Table B holds the same points as the rows below and some others, measured another way and shuffled. Each row below is followed by which row of B it is.
B, 72 x 25:
[[-262  -95 -162   -8 -178 -203   94  -77   -2 -139   74  116  177   14
    13  152 -125  -23   58  309  -51  258 -292  122  -21]
 [ 251   14  215    6   14  181    8   -1  162  190  -47 -126   -5   28
     1 -287  323  150  103 -352  -34 -211   -9  -31 -144]
 [ 376   62  389  289  240  349  -32  111 -102  132 -183   16   75   92
   -47 -150  227   23  337 -439 -121 -420  -74 -231 -131]
 [-347 -127  -51  -32  -85 -145  114 -100   11 -224   12  132   28   99
    57   99 -229  -23  107  314   13  256 -288   47  104]
 [ 412  226   79  258   30  343  -50  -35 -305  -93 -219  -88  282  -92
  -340   79   80   53  319  -68 -153 -326 -198 -149  -98]
 [-373 -198 -129   21 -241 -300  194  -92    7 -135  179   29  316 -168
   167  164  -39 -132  -39  317  -15  348 -322  213  -89]
 [-269  -66  -14  -67 -223 -181  175  -21  -79 -271  -50  -32  527  126
   119  302 -131  -55   58  237 -171  276 -478  143   77]
 [ 320   75  239  432   34  402   78    4 -194  -73 -115 -152  109 -192
   -79  -93  197  -27   21 -173 -155 -298  -15 -132 -160]
 [-100  -29  -99  167 -155  -91   88 -120   35   41  118  -10    7 -243
    80 -110   76 -133  -94  195   12  161  -95   78 -119]
 [-153  -54    0   66 -183  105  111  -56  -33 -143  -82   -5  255  154
   -27   42 -122   61   17  154 -265  143 -292   73   35]
 [  18  -16  220  280  138  144   32  -54 -105   86 -109  108   74  -50
    26 -160   -7 -166  262  -66  -39 -114 -215 -102  -31]
 [-218  -63 -103   93 -208  -11  116   11  -33 -272  -18    3  249  130
    16   78  -59   54  -89  166 -123  202 -383    6  -23]
 [-273 -164 -145   51 -115  -18   84   12  -23 -359   26  146   82  181
  -112  108 -131  188   49  180  -11  133 -360  -31  -56]
 [ 298   53  294  129  170  360    7   40 -143 -177 -162  -17 -106  121
  -174  109   21  171  337 -146 -125 -323   72 -197    8]
 [ -50   79 -169  201 -172  -32   84  -71 -123 -258  -67   30  209  -39
   -86   96 -113  -67 -105  294  -79  105 -325   48   -6]
 [ 163   81  268   11  110  322   52  -74  -62 -276 -326  -19   19  256
  -198  -40 -155  178  229  -71  -70 -252 -208  -88  184]
 [-350 -167  -56 -147 -182 -155   84  -86  151    2  181  -65  -12  -56
   165  -84  102   29   92  127   84  338 -172   -2  -66]
 [-175  -72   31 -149 -127 -132   80 -164  171  146   78  -36  -17  -62
   137 -117   26  -47  111  131   -7  224  -72  126   28]
 [  -5 -160  187   13   43   17   83 -112  174  181  188  -55 -311 -262
   137 -221  236   -2  134  -83  138  -20  228    8 -149]
 [-184 -189  -18   38 -188  -81  135  -37  234   46  263  -96 -207 -162
   238 -177  243   32 -210   38   29  225  108   58 -176]
 [ 336   79  226  138  -10  293   67  -57   56   21  -52 -238 -129 -166
   -27 -217  290   92  -40 -209  -35 -243  167  -56 -109]
 [  35   69   30  172  -95   71  118  -28 -139 -288 -230   41  418  152
  -109  131 -173   -9  -24  128 -193  -50 -440  107   74]
 [ 126  -10  197  334   50  311   48  -45 -173   20    1 -104   -9 -256
   -27 -105  171  -67  205  -77  -69 -138   14 -188 -151]
 [-364  -80  -84  143 -221  -53  131   57  -56 -278   18  -20  248  136
   188   79  -43  -60 -106  190 -123  346 -428  -92    2]
 [-289   62 -203   63 -202 -171  -10  -51   11   50   25   39  132   49
   141 -103  -12 -174   23  235  -37  386 -402  -96   14]
 [  16  -26  222  115   83  239   37  104  -44 -222  -77    1 -178  237
    46   47   15  128  172  -95  -99  -65  -16 -263   39]
 [-381 -143 -166  -50 -282 -228  184 -257  185  -54  122  -26   39 -195
   124 -185  -83  -94 -224  371   82  368 -238  276   18]
 [ 351  -23  408  114  194  254   60    8  -19   47  -48  -63 -130  -81
   -12    2  194   74  291 -265  -54 -360  229  -65  -88]
 [-211  -77 -206  -82 -312 -172  129 -236  158   55   33   75  209  -16
   -41  -59 -173    5 -134  364 -185  267 -231  407   17]
 [  13   73  -75  143 -200 -115  133 -180  -73    8 -154   62  554  -79
   -64   39 -167 -190  -68  259 -218   58 -443  359   20]
 [ 259  -43  374   76  195  359   27  -12  -28  -53  -15 -141 -308 -101
   -62  -84  232  168  345 -266   68 -313  246 -249  -87]
 [ 197   31  -21  198  -46  150   59 -158    3  -65   -4  -69  -77 -288
  -198 -222  142   59  -60   19  118 -191  -37   46 -165]
 [  16  -81  255  193   52  282   84   45    8 -105  -14  -84 -185   34
    95 -138  141   72   61 -158  -55  -79   38 -208  -57]
 [ 473  105  225  284   62  384   47   41 -223 -148 -215  -83  321  -17
  -278  106  127  142  180 -230 -223 -456 -120  -31 -152]
 [ 325   15  313  197  207  286  -19   -1  -28  113    8  -79 -268 -193
   -34 -182  311   43  299 -300   88 -331  207 -237 -176]
 [ 548  258  252  276  136  436  -30  -99 -123   27 -308  -97    9  -72
  -277 -226  100   39  143 -210  -92 -485  -21  -82  -17]
 [ -67   12  -62    2 -188   75   78   85 -139 -385 -136    1  413  340
  -121  332 -128  192   87  123 -287   88 -418  -14   39]
 [ -34  155   61   61  -64 -120   75 -270   32  117  -99  -95   55 -266
   143 -257  -26 -337    6  208  126  135 -217   89  135]
 [-197 -226  -26  278  -53  -68  149   -7 -171 -173  151  156  220 -184
     8  237  -44  -87  132  206  -74   76 -199   63 -201]
 [ -61 -112  -29  171  -18  -62  101  -21    1 -213  177   10 -214 -245
    42   11  137   -2  -34  110  203   21   21  -78 -169]
 [-252   64  -91 -192 -237 -173   99 -213   25 -122  -89 -102  288   16
    46   24 -153  -85   75  329  -11  324 -419  128  182]
 [  39   43  129  146   63   25   36   10  -90  -64 -193  146  275  186
   -26   32  -98  -70  205  -23 -112  -90 -385  -12   42]
 [ -14   39  -40  -57 -183  -85   87 -203   29   62    2  -79  181 -165
   -14    4  -15  -71   65  229  -82  132 -125  204   16]
 [  90  -91  139  100  -11  209   72 -122  142   63  102 -117 -350 -225
    -1 -302  218  107  -15  -80   73  -98  227  -31 -143]
 [ -84   28   -4  117  -76   25   75   14  -70 -266 -176   94  257  249
   -45   69 -155   18   12  106 -126   40 -436   -6   70]
 [-135   66 -171  -48 -242 -159   74 -216  128   27    3  -63   69 -120
    34 -189  -23  -90 -142  275   40  248 -241  169   41]
 [-312 -203 -141  128 -182 -185  193  -62  -51 -311  112   82  268 -131
    21  147  -76  -32  -78  282   44  201 -376  149 -122]
 [ 319   54  200  285  -32  225  117 -111    4   81  -34 -197   39 -339
   -13 -249  271  -61 -119 -150  -30 -249   69   78 -171]
 [ 369   71  274  191  185  327  -12   64 -128 -107 -150   -8  -62   65
  -165   40  118  140  302 -239  -74 -387   34 -197  -76]
 [-247  -16  -28  -13 -178  -93   89 -223   68   96   60 -102   17 -209
   155 -185    5 -184   33  252   28  310 -159   57   48]
 [ 252  -40  171   19   59   90   72   72  154 -106  -39   56 -158  181
   -40   13  109  229  -18 -180  -68 -249  114   63  -71]
 [-336 -110  -48   97 -170 -130  190 -153   73 -193   47   28  -36  -81
   175  -65 -160 -144 -207  351    7  295 -188  137   92]
 [ 366  -21  177  287  143  235   46   35 -138 -134   25   -3 -116 -216
  -174   88  207  111  182 -150   25 -389  164 -102 -242]
 [-317  -31 -148   -3 -140 -187   56  -68   -1 -163   14   85  103   76
    73   26 -126  -78   62  280   46  305 -390  -29   56]
 [-411 -102 -287  -98 -312 -199   84 -106  146 -150   84   26  125   89
    33 -108  -58   71 -135  280   34  402 -431   87  -15]
 [-347  -17 -145 -108 -300 -170   99   29   65 -207  -56    4  349  359
   147  118 -128   26  -92  223 -219  408 -497   55  118]
 [-142 -131  -27  137  -85  -81  116    3 -159 -188   17   91  449  -37
   -48  226  -31  -21  189  112  -77   53 -418   70 -138]
 [ 246   53  171   45   35  296   -7   -9   68  -25   -6 -158 -343  -13
   -66 -155  232  197  107 -168   -4 -173  226 -202  -68]
 [-251   69 -196   -6 -362   37   71  -92   -4 -169   52 -220   52    1
    83   -1    8    9 -129  322 -158  430 -186  -89   59]
 [ 197 -106  157  177   25  273   58  139  -39 -175   65  -40 -100   49
   -87  109  226  268  109 -203 -128 -223  130 -150 -230]
 [  62   -8  101  229   -2   62  114    0 -228 -220  -84   25  350  -70
   -61  239  -42  -71  170   79 -116  -99 -271   16  -64]
 [-178 -128  124  -66   49   38   77   90  -39 -388 -108  155   61  410
   -32  252 -193  203  273   43  -83   26 -298 -107  108]
 [-124  -99   21  217  -65    3  113  -70 -142  -81   49   44  212 -178
    14   91  -25 -120  136  169  -75   75 -213   34 -103]
 [  55 -123  278  239   26  230  123    3 -133  -14   68 -109   70 -197
    81   61  173  -36  219  -92 -142  -85   70  -93 -155]
 [ 105  -11   99   83   37   83    9 -108   73  131  100  -66 -290 -247
    14 -213  216   -6  147  -43  128  -65  156  -89 -126]
 [ 484   57  301  157  145  418   31  -62  -70  -52 -184  -92   15  -72
  -305 -109  160  222  232 -295  -54 -522   54  -23 -128]
 [ -29  -60   -6  -44  -36  -32   47 -162  132   13  120  -39 -276 -212
   -19 -173  116   55   81   91  194   33   66   13  -83]
 [ 497  101  310  249  171  433    8  -40  -88   48 -270  100  -10  138
  -281  -36  -65  138  218 -174 -332 -497  107   65   -6]
 [-264   -8 -129   26 -196 -256  136  -98  148 -129  -18  107   42  115
   180  -51 -174 -136 -264  319  -36  308 -290  181  128]
 [ 270   40   54  257  -28  112  107  -91  -12  -95   18  -87  -78 -311
   -84  -96  175   -3 -146    3   56 -216   85   72 -171]
 [-193 -155   95   -4  -76  -87  145 -257  141  123  202 -131 -204 -442
   183 -246  143 -142   48  148  207  174   91   89  -74]
 [ 110   64   55   56 -117  174   92   -2 -141 -313 -223  -46  414  214
  -190  205 -113  154   83   51 -257  -96 -357   63   48]]
Rows of B count from 0, top down.

[ -51  -66  -77  -25   34 -154  -47   71   31  -93  -50   -3   73   24
   86  209   59   60  103 -236  151    9   41   55  -78   87 -213  138] : 22
[  31  -79   96  241   92  -61   35  133  161 -146  217   -5 -351  221
 -195  282 -126  143   89 -196   84    2   73   44 -143  -45  196  418] : 44
[ 156   64   24   74  -10  -38  -28   97   77  -51  120   17 -101 -172
 -102   15 -165  -70   -4  -58    2  115   69  -72  -56  -21   33  150] : 43
[-130   -8   98 -190  178  101   68 -213  -69   13  -81 -155  100  -10
   93   81  172   46  153  -86   51  -30    0 -100   -9  -90 -232 -200] : 56
[  26   27 -323  -50   14  -17   98 -105  -25  -99  -62   13   41    4
  240   65   94   57   57  -95   27  -13  -74  -29   65   -1 -231  274] : 34
[-100   89  113 -313  104  214   87 -430 -131  245   -4 -124  252 -177
  182 -125  128 -104   27  -66 -107   57  -56  -66   73  -30 -331 -382] : 38
[ -58   -5  219 -157  119   75  -24  -22  -67   42   12 -132  127  -32
   59  148   40  -36  149 -193   38  -13   49 -132  -41  -49 -128  -85] : 62
[-128 -165  122   22   54  -13  236   33 -179   82 -182  -63   15  227
   21  204  145  158  137 -455   95  -47   66   91 -119  245 -257  268] : 24
[  18   46  -66  -38   55  123  281 -143  -97   16  -46   -4  -21  -16
   61  -72   16   19  -36  -83 -100   31  -86 -121   57   36 -171  130] : 53
[  77   76  -97   83   96   -4   46  -14   85 -189  309   83 -147   62
  -55  103 -230  -86 -118  -92 -109   19  -92  -89  -11   22   65  385] : 13
[  -4  -64   21   -9  156   12  253   36 -192 -319 -267  -45  -29   27
   -7  125  -72  134  -21  239  -83 -242  -39 -275  116 -303   79  143] : 37
[  48  -34  105  -62   24  131  338 -113 -325   78 -516 -151   63 -251
   -4 -172  146  101  100  122  -18  -57  104 -145   80 -128 -173 -116] : 1
[  48    0 -158   70  139 -148    0  136   57 -423   80   58 -125   82
  -31  231 -167   46  -59   54    1 -118  -37 -155  -24 -138   55  328] : 40
[ 137  103 -330  -19   -2  -59  -51   82  129 -221  156   55  -46  -20
  211  137  -72   16   19  -33    1   24  -71 -157   46 -142  -55  329] : 30
[ -99  -75  -34  -40   33   28  196 -119  -18   19 -101  -10   49   89
  148  122   96  147   79  -80   19  -38  -88  -20   92  -61 -111  104] : 48
[  31  -81  273  -66  -47   99  228   58 -193  190 -214 -132  -83   53
   43   89   72  280   73 -139  -45  -14  185  -56  -89 -199 -104 -142] : 23
[ -15   76  -16 -229  -19  203  227 -275 -114  219  -89  -44  187 -154
  256 -133   95    6   -6    6 -137   68 -113 -143  168 -105 -242 -197] : 52
[ -18  -33  -49 -182   26    3    5  -84  -94  -72  -93  -93   53   66
  276  224   57  221   55   70  -37 -147   49  -73   33 -390  -99  -86] : 6
[  90    8  -89  283  163 -214 -199  229  342 -424  342   61 -313   43
 -273  282 -223  -69   84  -88  184   43   28  -38 -146   13  234  505] : 65
[ -33 -122   66 -194 -268  -62  287   69 -260  328 -462   60  328 -144
  298  -36  108  221  -64 -156  -49   55   36   45   94   29 -385 -259] : 58
[  80  -14 -117  -83 -240  139  307 -268 -155  330 -262   10  118 -170
  326 -137   67  189  -18  139 -157   28  -48   48  265 -257  -86  -12] : 68
[ 117  130 -348  -72 -114  140  125 -185  111  112   99   43   31 -102
  366  -59   57   34   57    2  -69  123 -164 -102  220 -160 -100  217] : 61
[ -41  -59  285 -284 -106  186  266 -272 -341  419 -410 -163  209 -183
  218 -114  172  226   27   60 -134  -15  137    0   76 -287 -272 -557] : 19
[  42  -11  206   13   65   14  -21   79  -45   17  145  -75  -69   61
  -77  187 -100  -16   66 -297    1   12  124  -28 -155   41  -27  179] : 8
[  94  -24  -64   76  -55  -80   43  162   21  -61  -43   29  -14  -65
   36  114  -69   32   60 -120   57   33   28  -47   14   -1  -10  299] : 45
[ 101   -8 -288   -2 -218  -18   78   11   67  147   28   65    5   60
  367  132   52  194   72 -194    9   80  -28   84   96  -94 -119  333] : 25
[ 101   83   27   87  -12   73   26   56  229  120  262    1 -146  -73
  -45    7  -29  -67  124 -289   75  258  -12  -64  -53  119  -25  192] : 12
[-135  -76  323 -161  -66  206  367 -381 -270  436 -475  -44  482 -460
   54 -297   80 -140   45  169  -93   44 -135  -46  373   24 -107 -356] : 67
[ 212    3 -183  165  -51 -218 -173  206  113 -244   83   21 -220  -61
  -28  213 -159   99   39   -9   97    0  178   51 -122 -177   94  361] : 47
[ 266  105 -343   52 -195   -6  131  -69 -108   79  -17   66  -92 -148
  169 -126  -77   38 -107  -92 -129   96   64   82    4   16 -181  367] : 55
[  -2  -68  247  -47  104  209  315  -32 -319   88 -392 -227   42  -69
  -21  -10  167   77  242 -101   25  -94  101 -204   34  -60 -106   72] : 2
[  61  -35  151   26   17   41  180   -6  -89   16  -93  -58 -154  -14
  -68   40  -58  173  -19   25  -67  -17  108  -55  -51 -195   10  -26] : 32
[-147 -123   16 -161   41  -64  158  -85 -170  -39 -370  -36  251  -57
  176  108  130  140   53   45   43 -124  -28  -47  107 -116 -231 -161] : 49
[-107  -31  234 -157  202   99   57 -163 -133  -48  -36 -160   53   38
   15  156   26   55   79    1  -39 -133   37 -136  -18 -218  -57 -162] : 18
[ 141   49    8   26  -88  -35    7   14  -21   86  -18   21   55 -277
  -26  -71 -110 -108   -7  -85   -5  125   63    3    4   69  -75   99] : 9
[ -59  -62   87   98   41 -186 -231  -70  174   -1  212   43   72 -105
 -127  190 -134 -152   64 -204  150   84   40  239  -69  178   17  167] : 28
